Below is a small trained network, with its code and all its weights. Each question gives an input and a target symbol and asks what happens when units are switched off, that is, made to give their printed mean instead of their output.

import numpy as np


def w(rows, s, z=0):
    codes = np.array(rows[::2]) - 128.0
    scale = np.full(codes.shape[1], s)
    scale[-1] = z or s
    return codes * scale


def norm(h):
    return h / np.sqrt((h * h).mean(-1, keepdims=True) + 1e-5)


def softmax(a):
    e = np.exp(a - a.max(-1, keepdims=True))
    return e / e.sum(-1, keepdims=True)


def log_softmax(a):
    a = a - a.max(-1, keepdims=True)
    return a - np.log(np.exp(a).sum(-1, keepdims=True))


def net(x, mask):
    ids = ['αδηθλξτφψ'.index(c) for c in x.split()]
    T = len(ids)
    res = E[ids] + P[:T]
    u = 0
    for l in range(3):
        r = norm(res)
        for j in range(3):
            rows = slice(3 * j, 3 * j + 3)
            q, k, v = (r @ M[l][rows].T for M in (Q, K, V))
            z = softmax(np.where(np.tri(T) > 0, q @ k.T / 3**0.5, -1e9)) @ v
            o = O[l][rows]
            res = res + np.where(mask[u + j], z, o[:, -1]) @ o[:, :-1]
        u += 3
    return log_softmax(norm(res)[-1] @ U[:, :-1].T + U[:, -1])


Q, K, V, O = {}, {}, {}, {}
E = w([
[113,71,132],'α',
[71,143,39],'δ',
[107,196,92],'η',
[126,80,118],'θ',
[126,130,145],'λ',
[197,84,122],'ξ',
[133,145,122],'τ',
[222,112,116],'φ',
[173,9,75],'ψ',
],0.011)
P = w([
[208,125,91],'0',
[184,89,223],'1',
[57,175,150],'2',
[27,138,111],'3',
[208,174,156],'4',
[79,154,112],'5',
[8,82,89],'6',
[180,179,131],'7',
[98,99,197],'8',
[34,116,104],'9',
[177,255,131],'10',
[47,116,194],'11',
],0.0093)
Q[0] = w([
[149,134,121],'L0H1',
[162,99,129],'L0H1',
[111,129,130],'L0H1',
[84,120,43],'L0H2',
[122,139,109],'L0H2',
[144,158,118],'L0H2',
[94,105,186],'L0H3',
[124,154,141],'L0H3',
[6,85,124],'L0H3',
],0.024)
K[0] = w([
[126,85,131],'L0H1',
[132,97,157],'L0H1',
[130,142,125],'L0H1',
[60,226,66],'L0H2',
[132,146,111],'L0H2',
[156,137,99],'L0H2',
[228,134,94],'L0H3',
[121,86,106],'L0H3',
[249,101,207],'L0H3',
],0.019)
V[0] = w([
[165,173,14],'L0H1',
[126,125,132],'L0H1',
[105,113,229],'L0H1',
[193,110,56],'L0H2',
[88,214,83],'L0H2',
[155,153,66],'L0H2',
[69,143,91],'L0H3',
[189,161,198],'L0H3',
[248,96,198],'L0H3',
],0.013)
O[0] = w([
[160,77,21,169],'L0H1',
[125,133,139,127],'L0H1',
[94,191,218,85],'L0H1',
[167,76,40,152],'L0H2',
[30,57,130,127],'L0H2',
[122,66,73,142],'L0H2',
[179,164,67,66],'L0H3',
[38,119,154,169],'L0H3',
[27,55,247,255],'L0H3',
],0.012,0.0067)
Q[1] = w([
[154,107,100],'L1H1',
[115,55,145],'L1H1',
[135,80,119],'L1H1',
[160,123,109],'L1H2',
[122,138,133],'L1H2',
[2,93,195],'L1H2',
[160,148,99],'L1H3',
[115,194,190],'L1H3',
[115,72,106],'L1H3',
],0.024)
K[1] = w([
[83,155,154],'L1H1',
[71,176,130],'L1H1',
[75,166,148],'L1H1',
[42,160,103],'L1H2',
[171,118,141],'L1H2',
[253,39,164],'L1H2',
[89,156,86],'L1H3',
[130,173,216],'L1H3',
[152,81,101],'L1H3',
],0.022)
V[1] = w([
[126,233,32],'L1H1',
[80,218,118],'L1H1',
[85,158,165],'L1H1',
[52,155,96],'L1H2',
[67,195,71],'L1H2',
[7,56,153],'L1H2',
[115,155,226],'L1H3',
[128,127,162],'L1H3',
[63,249,69],'L1H3',
],0.011)
O[1] = w([
[48,44,141,2],'L1H1',
[91,111,201,63],'L1H1',
[133,156,194,131],'L1H1',
[171,170,125,102],'L1H2',
[206,131,111,54],'L1H2',
[112,247,152,222],'L1H2',
[119,106,7,117],'L1H3',
[124,124,92,132],'L1H3',
[180,46,122,27],'L1H3',
],0.013,0.0079)
Q[2] = w([
[56,26,149],'L2H1',
[90,129,130],'L2H1',
[168,113,108],'L2H1',
[161,119,135],'L2H2',
[255,219,114],'L2H2',
[103,104,208],'L2H2',
[73,241,166],'L2H3',
[111,148,88],'L2H3',
[139,109,137],'L2H3',
],0.025)
K[2] = w([
[212,99,6],'L2H1',
[155,86,135],'L2H1',
[79,183,108],'L2H1',
[179,141,181],'L2H2',
[214,83,225],'L2H2',
[12,229,117],'L2H2',
[55,111,6],'L2H3',
[118,86,156],'L2H3',
[143,147,136],'L2H3',
],0.019)
V[2] = w([
[96,92,252],'L2H1',
[90,45,111],'L2H1',
[151,222,222],'L2H1',
[253,130,124],'L2H2',
[54,213,135],'L2H2',
[98,193,78],'L2H2',
[34,88,209],'L2H3',
[94,210,116],'L2H3',
[67,65,200],'L2H3',
],0.018)
O[2] = w([
[218,71,113,23],'L2H1',
[99,9,141,144],'L2H1',
[223,245,95,49],'L2H1',
[239,224,192,128],'L2H2',
[137,58,79,200],'L2H2',
[190,129,34,235],'L2H2',
[21,25,87,2],'L2H3',
[34,173,130,156],'L2H3',
[87,32,99,12],'L2H3',
],0.015,0.0098)
U = w([
[155,216,145,156],'α',
[185,85,76,255],'δ',
[119,97,117,83],'η',
[139,127,250,71],'θ',
[79,154,61,49],'λ',
[79,190,155,33],'ξ',
[107,103,128,142],'τ',
[86,172,144,121],'φ',
[113,124,194,128],'ψ',
],0.012,0.0047)

Each question gives the input, a string of symbols that net reads in full, and the target symbol t.
The units are the heads (3 rows each of Q, K, V and O). Each row of codes is followed by its name. A weight is (code - 128) times the scale printed after its matrix; where a second scale follows, it is the last column's (O and U).
mask holds one flag per head, layer by layer. A switched-off head (its flag False) gives its mean, the last column of its rows in O, instead of its output. The means were averaged over made-up inputs and are rounded, as every weight is.
A unit's drop is (log p(t) with every unit on - log p(t) with that unit switched off) / (log p(t) with every unit on - log p(t) with every unit switched off).
The circuit of an input: a set's keep is (log p(t) with only the set's units on - log p(t) with every unit switched off) / (log p(t) with every unit on - log p(t) with every unit switched off). Starting from all 9 units, units are removed one at a time, each time the one whose removal leaves the highest keep (on an exact tie, the one counted first), for as long as the keep stays at least 0.8.
units of the circuit, in order: the units of the circuit, biggest drop first
most important unit: the unit with the biggest drop
heads that matter: for each layer, one digit per head in row order, 1 if its drop is at least 0.15 and else 0, layers parted by /
drop of u: that unit's drop, to one decimal
input δ θ λ, target θ: units of the circuit, in order -> L0H3, L1H2, L2H3
input δ η ψ α φ φ δ δ, target δ: units of the circuit, in order -> L0H3, L2H1
input θ θ δ θ ξ δ ψ τ φ τ ξ, target δ: heads that matter -> 001 / 100 / 101
input λ τ α α δ δ ψ α τ, target λ: units of the circuit, in order -> L2H2
input δ ξ δ τ λ δ ξ θ φ τ ψ η, target θ: units of the circuit, in order -> L0H3, L1H2, L2H2
input λ τ λ δ ψ ξ ψ τ α, target λ: heads that matter -> 001 / 011 / 110
input δ δ τ α ξ ψ ψ θ ψ, target θ: units of the circuit, in order -> L0H3, L2H2
input λ δ η δ δ η, target λ: units of the circuit, in order -> L0H3, L2H2, L1H2, L2H1
input δ φ δ θ θ ψ, target θ: units of the circuit, in order -> L1H2, L0H3, L2H2
input δ δ δ, target θ: heads that matter -> 011 / 111 / 111
input δ ξ α ψ θ δ φ ξ θ λ τ τ, target θ: units of the circuit, in order -> L0H3, L1H2, L2H2
input ψ η δ θ ψ τ θ λ ψ δ τ, target δ: units of the circuit, in order -> L2H1, L0H2
input δ η φ ξ δ φ η ξ, target δ: heads that matter -> 001 / 000 / 101
input δ φ α θ η δ θ η φ α, target θ: units of the circuit, in order -> L0H3, L1H2, L2H2
input ψ η δ α η, target δ: units of the circuit, in order -> L0H3
input λ λ α θ φ δ θ α ψ θ α, target δ: heads that matter -> 000 / 001 / 101
input η α α η δ θ α δ λ α η, target δ: heads that matter -> 001 / 000 / 101
input λ φ ξ δ ξ φ α ξ η, target λ: drop of L2H1 -> 0.4
input δ α δ τ θ δ α α δ ψ φ ξ, target θ: drop of L1H1 -> 0.1
input δ δ α α ψ θ, target θ: drop of L2H1 -> 0.0
input η η η ξ φ τ λ λ, target δ: most important unit -> L2H1
